The rows lie along a hidden order. The number after each row says roughly how far along it the row is, from 0 to 20. A new part has a new order.
[-23  -9  18  12  20  11   5  15  11 -24   3   8  -4  -2  25  11  -2  18
  17 -11  -7  -2   0  -3  -8  -9  32  -7  -6   4   4 -18  14 -15   4  -8
   2   0 -17   3 -12  12  11 -29  25]  5
[-30 -17  11   2  30  18  -1  29   3 -28  -3  -9   5  12  44  24 -14  17
  13 -21 -28 -17  29  -2  -3   1  49 -29  21   2  -2 -14  31  -5  -2 -24
 -11 -10 -19  -2 -18  27   7 -27  11]  5
[ 14 -17   5  -2  12  14  11  -7  21   6  14  30 -30  11  -7  -3  12  13
   8  25  41  15 -10  22   5  27 -16   0 -21  13 -16 -43 -18  -8  -8 -11
  -7  12   5  34  -6   6  29 -23  24]  4
[-28  -6  10  11  16  13   4   8  14 -28   9  27 -13 -11   5  10  -4  19
  16  -7  -4  -1 -13  -6   5  -7  24 -11  -5   9   1 -14  -4 -23  -1  -4
  20   9 -13  15  -9  14  14 -43  23]  3
[-12 -12  17  13  15  10   4   2   6 -20  -1  -4   1   4  28   9   1  18
  14  -7 -14   1  11   0 -13  -9  29 -10   3   3   6 -13  17 -10   5  -9
  -8  -4 -13  -1 -10   5   8 -26  10]  7
[-47  -5  -5   2  32  25   0  13  15 -34  17  51 -15 -16  -6  28 -13  19
  17 -11 -13 -11  -7  -6  29  -7  20 -23   5   8  -9 -18  -8 -18  -7  -4
  39  15 -19  29  -5  44  12 -46  30]  0
[-23  16  10  16 -21  -1   3   1 -17  -9  -4 -20  15 -14   1   7 -13  -1
   7 -23 -21   9  -6 -16 -15 -13  23   4   0  -6  11  37  19 -12  -1  18
  14  -5  -5   0   3 -13  -8  14 -10]  12
[  8  -6   4   4   1   8   7  -6  -5  17   8   8 -15   3 -10  -7   8  -2
   1  12  22  10  -1  10 -10  13 -14  -5 -11   2  -8  -7  -5  -3  -7   1
   2   1  12  11  -2  -4  17   3   9]  10
[-22   8   7   9  -4   8   5   3 -11 -11  -4 -20  11  -7  11   7 -13  -1
   6 -25 -19   2   4  -9 -15  -6  23  -3  11  -7  10  31  26  -8   0  11
   9  -7  -5  -1   3   0 -11  11  -8]  11
[  3  -4   0   4  -2  18  10 -10 -16  21   6  -5  -8   9 -11  -8  10  -4
  -1  10  13   7   2   8 -17  10 -23 -12  -2  -5  -8   6   6  -2  -7   8
   5  -7  11   7   9  -5   5  20   6]  11
[ 22  17  16  18 -38 -13   1  -9 -29  23 -13 -29  16  -5   1 -20   7 -12
  -4   9  -3  20 -16 -10 -39  -7  -2  22 -12 -13  19  30  16   1   3  17
  -7 -16   7 -17   5 -47   3  57 -23]  19
[ -8  11  12  13 -16  -2   2   3 -14  -4  -8 -16  11  -7  11   3 -11  -1
   7 -17 -17  16 -10 -12 -18  -5  19  11   1   1  10  27  12 -12  -2  10
   2  -4   0   2  -3 -28  -1  16  -4]  13
[  9   9  17  19 -12 -12   1   2 -12   4 -12 -35  14   1  20  -9  -6  -6
   4 -18 -20  17  -2  -1 -36   0  13  14  -4   0  12  20  17  -8   2   9
 -19  -8   5 -13 -11 -34  -2  14 -20]  16
[ 11  11   2  -4 -30   2  -1 -12 -27  30  -1 -15  -3   5 -23  -7   3 -14
  -5  12   7  15  -8   0 -13  13 -19   1   1  -6  -5  27   6   1 -12   4
  10 -10  14  -1  12 -18  13  52 -11]  17
[ -1   8  10  18 -21 -10  -6   5 -23   4  -8 -44  26  -4   0  -4  -9 -13
  -8 -24 -37   7  13 -13 -24  -6  15   5  13 -10  15  41  26  -6   2   7
  -9 -13  -3 -20 -11 -23 -14  36 -24]  20
[  9 -18   6   4  18  10   9   4  16   1  13  26 -27   6   5  -1  11  12
  11  14  27  10  -4  12  -7  14   6  -5 -22  14 -11 -46 -13  -7  -6 -11
 -10   8   4  21  -8   0  24 -42  20]  4
[ 20  -2  -2  -1   5   3   7 -12 -13  28   0  -7  -8  12  -3 -12   7 -11
  -5  14  16  13   1  15 -17  18 -29  -5  -5   2 -12   9   1   5 -10  -1
 -10  -5  20   7   3 -18  12  27  -4]  14
[-25  -1  -4  -3  11  23  -4   3 -16  -6   9  14   1   3  -9  23 -13  -1
   3 -11 -23  -2   9  -3   5   6  -7 -26  21   3 -10  22  13  -5 -11 -10
  20  -5  -7   7  -1  28   6   3  10]  9
[  5 -10  -3  -6  18   4   3   1  16   7  11  29 -28   7 -13  13   2  10
   9  14  26   8 -15  14  16  21 -12  -4 -10  16 -15 -33 -18  -9 -15 -19
  -5  14   4  37 -14  12  28 -13  28]  5
[-36  -6  -9  -6  24  32  -3   1   6 -25  21  63 -18  -8 -27  28  -6  15
   5  -6  -9  -9   5   1  31   2 -25 -26  11   8 -17  -9 -11 -11  -9  -7
  35  12 -20  21   0  47   9 -43  24]  1
[-14  -2  18  19  -2   4   3   5   1 -10   5   5  -5   3  12   0  -2  16
  15  -8  -6  13 -15  -4 -16  -6  21   3 -13   8   8  -6   5 -15   0   4
   3   0  -4   6  -7  -9  16 -16   8]  8
[ 49   7   9   3 -18 -21   2 -18  -7  37 -15 -18  -8  11 -12 -25  12 -12
  -8  19  26  27 -19  15 -29  15 -34  23 -25  12  -3   5 -13  16  -5   6
 -22   6  24  -8   2 -47  14  21 -12]  19
[  5 -12   0  -1   0  14   6  -5   7  11   9  15 -20   5 -14   1   9   5
   3  19  24   8  -4  12  -1  14 -24  -9 -13   4  -9 -26 -12  -5  -7  -6
   4   3   4  23  -5   9  21  -6  16]  8
[ -8  -6  15  11  11  12   0   3   2 -11   6   9  -3   0  11   7  -4  13
   9  -7  -5   7  -4   3 -12   0  15  -6  -4   8   0  -4   7 -12  -2  -1
   2   1  -7   2  -9  -2  15 -14  13]  8
[-28  -8  18  11   5  11   4  18  -3 -26  -2  -3   0  -3  30  18  -9  14
  15 -14 -20 -10   5 -14  -7 -17  50  -5   2  -5  12  -6  25 -17   6  -1
   6 -12 -19   0  -6   6   4 -20  -6]  6
[-29 -10   4   7  31  19   4   9  19 -24  16  40 -20 -10   7  17  -3  24
  19  -8  -1  -2 -13   2  12  -2  25 -16 -10  10  -6 -27  -4 -19  -2   0
  17  14 -14  18  -7  23  14 -51  27]  0
[  9  -2 -12 -10   0   5   4 -16   5  19   7  25 -16   8 -33  -6   3  -3
  -6  13  24   7  -5  16   6  21 -43  -5  -2  12 -14  -1 -18   6 -12  -1
   8  11  16  25   0  -3   8  14  10]  11
[ -3 -12   5   2  11  15  13  -2  17   0  15  38 -23   3  -3   1   8  16
  18  14  37   7 -15  16  -1   9  -7   2 -26  14 -11 -45 -17  -9  -6  -2
   4  13  -5  33  -2   8  22 -33  26]  1
[  3  11   7   2 -14   1   2  -5 -20   9  -3 -15  -3  -2  -1  -4  -3  -6
   5   1   7  17 -15  -2 -20   7  -2   3  -5  -1   0  21   8  -6  -9   5
   3  -8  11   0   4 -21  13  32  -1]  14
[ 16 -16   9   2   8   9   8   0  11   7   8  18 -22   5  -2  -6  13  10
   6  24  23  11  -5  15  -5  12  -9  -3 -19   9  10 -32 -12  -7  -5  -6
  -5   4   4  16  -9  -8  25 -21  22]  7
[ 10   6  -1  -8 -22   1  -8 -11 -39  32  -2 -29   4  13 -21  -1   0 -19
 -12  13  -2   6   9   0 -14  17 -30  -7  17 -10  -9  27  13   8 -14  -7
   2 -20  14 -17   9 -14  13  63 -15]  20
[-18  -7  12   8  16  12   1   7   5 -25   6  13  -4  -4  12  18  -6  18
  16  -8 -18  -3   0  -3   0  -8  21 -16   0   5   4 -14   8 -15  -2  -7
  14   1 -14   6 -11  16  13 -36  15]  5
[ -8  10  11  18 -11  -5   3   7 -13  -9 -11 -33  17  -7  21  -1 -10  -1
   7 -24 -24   9   2 -12 -13 -10  26   6   0  -7  12  29  23  -9   3  12
  -8  -6  -2  -8  -3 -21 -10  19 -13]  14
[ -9   1   1  11  12   2  -2  12 -15  -4 -10 -29  16  12  28   9 -14  -2
   2 -25 -36   3  26   0 -17  11  23  -9  21   1   0  25  32  -1  -7  -7
 -16  -9   0 -13 -11  -7  -8  16  -8]  14
[-19  -6   3  -1  32   8   0   8  25 -14  15  47 -21  -7   1  21  -8  21
  18  -5   7   5 -13   8  18   9  12  -8  -9  25 -14 -36 -15 -18 -11 -12
  12  18  -5  29 -17  22  20 -62  26]  1
[-35   5   7  12  -1   9   4  16  -8 -23  -6 -13   8 -11  19  19 -16   3
  12 -24 -19  -7   3 -17  -6 -14  42  -4  10  -6  13  15  23 -13   2   6
  13  -9 -12   6  -1   7  -7  -3  -3]  8
[ -1   7  16  17  -6   0   6   2  -5  -6  -6  -9   6  -6  14   1  -7   4
  13 -14 -10  18 -19  -2 -27   1  18  11 -13   5   8  11  13 -13  -2  10
  -9  -1   3   1  -4 -27   7  -5  -5]  11
[-42   0   8   3   4  11  -3  21   2 -45   2   2   4 -10  13  33 -15  13
  24 -17 -21 -13  -2 -16   6 -10  52 -12  14  -3   7  -4  20 -16  -2 -10
  21  -5 -22  11  -9  30   4 -16   4]  6
[ -2 -16  -2  -8  14  29  13  -7  12   4  17  38 -32   9 -13   5  11  15
   2  17  33   2   2  18   6   6 -10 -13 -14   6 -17 -40 -14  -3  -9  -5
   8   9  -2  32  13  22  17 -26  25]  0
[ -5   9  21  28 -12 -10  10   5  -9   0 -14 -36  18 -11  35  -8  -4   6
  11 -20 -13  13  -4 -12 -36 -20  36  17 -11  -8  23  20  20 -12  10  23
 -19 -15  -2 -14  -3 -38  -8   0 -17]  13
[-18  -9   6   7  21  20  10  -3  18 -15  22  41 -24 -10  -1   3   3  22
  16   7  17   6 -18   8   0  -2   7  -2 -23  16  -6 -38 -17 -17  -2   8
  15  12  -9  20  -3  14  15 -54  24]  1
[  5   1  -8  -2  -5   8   6 -10 -11  19   7   9 -13   4 -20  -3   4  -5
  -4  13  18   9  -3  11  -2  17 -29  -9  -3   0 -12  12 -10   2 -13   3
   0   1  13  17   3  -3   7  22   5]  11
[ 14   8   5   5 -29  -6  -7   1 -35  26  -8 -37  12   6   0  -8  -1 -12
  -6   2 -10  11   2  -2 -24   9  -9  -1   7 -10   2  22  20  -1  -9  -4
  -7 -17  10 -15  -2 -24  10  58 -19]  20
[ 40   1  13  14 -19 -12  12 -16 -10  37  -4 -17  -9   9  -3 -26  17  -8
  -2  22  52  27 -16  14 -36  14 -23  18 -29   2   1   9  -3   3  -3  13
 -20  -4  25  -6   7 -45  13  21  -6]  16
[-38  -8  10  14  21  15   9  16  17 -30  10  26 -15 -14  17   6  -6  24
  21 -13  -2  -8 -10  -6   7 -14  31 -11 -14   1   4 -15   4 -19   1   2
  29   9 -20  25  -9  25   4 -47  23]  0
[  8  -8   0  -4  -1   7   6  -6  -6  10   9  16 -20   4 -19  -3   6   2
   2  20  28  12 -10  14   0  13 -24  -3 -13   7  -6 -23 -15 -13  -7  -9
  -6   8   5  23  -5 -18  16   0  14]  8
[-34  -6  15   9  11   9   4  22   6 -25   1  -1  -7  -9  31  23 -10  18
  19 -23 -12  -8   3 -10  -3 -12  51 -10   4  -3   8 -13  20 -18   3  -7
   9  -6 -21   9 -11  18   3 -25   7]  4
[-44  -8  11  19  15  12   8  24  11 -34   4  16  -1 -14  24  19 -10  22
  20 -17  -7 -11  -7 -11   5 -17  47 -11  -1  -5   8 -16   9 -25   3   0
  24   2 -21  21 -10  21   6 -43  15]  0
[-14 -11  17  13  27  11   9   9  22 -20  10  38 -17 -12  16   6   1  26
  21  -6   5   5 -17   4  -2  -6  24  -5 -23  13   0 -29  -7 -22   3   1
   8  13 -11  16 -12  11  14 -63  25]  1
[-30  -4  16  13  11  14   2  10   8 -19   8  13  -4  -9   8  12  -3  19
  15 -10  -6  -2  -4  -6  -2  -7  21  -8  -6  -1   3  -8   2 -16   2   0
  19   0 -17  13  -7  18  10 -41  18]  4
[-15   3  19  16  -1  -1   7   7  -3 -11  -4  -9   3  -6  29   5  -8  11
  16 -18  -9   8  -7  -7 -25 -11  35   7 -10   1  11   4  18 -15   4   8
  -5  -5  -8  -1  -7 -19   2 -12   1]  9
[  4   0   5   1  -9   2   4  -9 -23  37  -3 -22  -3  11   2  -6   5  -6
  -2  12  11  10  -3   7 -25  21 -15  -9  -6  -1  -4   7  12   3 -11   0
  -8 -11  17  -6   3 -20  15  33  -1]  14
[ -6   3   5   7   1  19   4  -6 -20   7   2  -7   4   6   1   2  -3  -3
   2  -5 -13  11   5   0 -19   7   4 -13   6  -2  -3  19  17  -4  -6   2
   6  -7   5  -2   6  -9   8  14   3]  12
[ -8  -9  14  13  21  15   9  30  22 -14  16  45 -29 -10   5  -2   6  24
  19   2  19  10 -19   6  -3  -6   3   2 -14  16  -5 -41 -10 -18   0   6
   5  16  -7  18  -7   5  16 -63  29]  1
[-17  -6  17  15   6   6   3  14   7 -23  -2   8  -2  -4  27  13  -4  19
  17 -16 -14   1  -5  -6 -13 -11  40   0  -8   4  13 -11  12 -18   4  -2
   1   0 -15   6 -11  -1  10 -27   0]  6
[ 40  11   3  -1 -24 -16  -1 -23 -10  37  -6  -8  -5   9 -30 -20   9 -15
 -16  19  26  23 -13  13 -18  15 -45  21 -15   9   0  16 -13  10  -7   6
  -9   0  25  -8   7 -31   7  35 -13]  20
[-10   4  12  14  -4   2   2   4 -14  -3  -7 -20  10  -3  24   0  -8   2
   9 -20 -22  10   1  -3 -29  -6  25   3   2  -4  11  29  24  -9   0  11
  -7  -6  -1  -7  -1 -18  -6   6 -10]  12
[-23 -16 -12 -12  31  34   2  -3  10 -13  12  46 -26   7 -17  25  -3  13
   6   4   4  -9  10  19  24  18 -11 -30  10  12 -25 -25 -12  -2 -13 -17
  16  11  -8  34  -1  45  15 -38  39]  0
[-14 -11   8   1  -3  14  14 -15  12  14  13  25 -27   7 -23 -13  19  10
   4  29  41  14 -16  19 -12   8 -10  13 -26  10  -8 -28 -23  -6  -2   1
   2  15   3  28   0  -2  21 -11  16]  5
[-19   1  28  24 -13  -6   9  19   2 -18  -6 -12   3 -17  41  -3  -6  15
  24 -16  -5   8 -15 -16 -26 -24  58  16 -25  -4  24  -6  20 -23  11  12
  -6  -8 -15   2  -9 -12   3 -28  -2]  7
[-24  -8  28  24   8   4   9   6   8 -12   5  11 -11  -8  22  -5   8  24
  19   5  11  12 -21   0 -20 -13  24   8 -31   7  14 -26   2 -23   7   4
   1   7  -9   4 -10 -14  21 -50  18]  5
[ 18  -2   2   0  -6   4   6 -11 -14  29  -1  -7 -10  12 -15 -10   6  -9
  -5  12  20  13  -3  11 -16  19 -30  -5  -8   1 -11   8   3   8 -11   5
  -4  -2  20   3   4 -20   9  25   9]  14
[  4  -8   1  -4   2  10   7  -3   9   9  12  29 -25   6 -21   0  10   6
   8  20  31   6 -11  13   7  12 -11  -4 -16   8  -9 -29 -18  -7  -9  -9
  10  10   2  28  -6   9  22 -14  19]  6
[ 13 -13  -6  -9  11  17   4  -9   3  22   4  13 -17  12 -22  -1   9  -1
  -6  17  19   4   6  20  -2  23 -29 -11  -1   7 -19  -8 -14   4 -11 -10
  -1   6  11  21  -4  12  14   7  12]  10
[ 30   0   7   8  -5  -5   9 -10 -10  33  -2  -7 -11   8  -5 -15   9  -8
   3  13  29  20 -11  15 -28  20 -19   9 -24   6  -5   1  -6   2  -9   5
 -15  -5  24   3   1 -35  15  15   1]  14
[ -4   5   7   9  -4   3  -2   3 -16   0  -5 -17  14   4  12   3  -9  -7
   2 -17 -19  11   6  -4 -25   5  11  -7  13   0   3  25  22  -1  -6  -1
 -11  -7   4  -8  -5 -15   0  25  -8]  15
[ 28   7 -10 -11 -11  -5  -7 -18 -15  32  -3 -11  -2  14 -36  -7   3 -19
 -18  13  10  13   3  11 -10  23 -52   0  11   6 -16  24  -8  13 -12  -5
  -3  -4  20  -3   6 -12   7  49 -14]  20
[ 10 -13   9   1  11   9  15  -3  22   6  12  30 -33   4  -1  -4  12  17
  15  19  45  14 -16  21 -10  14  -6   4 -27  16 -11 -47 -24  -7  -7  -7
  -3  12   6  32  -8  -1  26 -29  27]  2
[  4 -16  10   7  18   8   6   4  17   9  10  27 -22  -2   2   1   8  16
  14  16  19  12 -11   7  -8   8   4   0 -21  16  -8 -40 -11 -13  -6  -8
  -5  11   4  20 -13   3  25 -42  22]  4
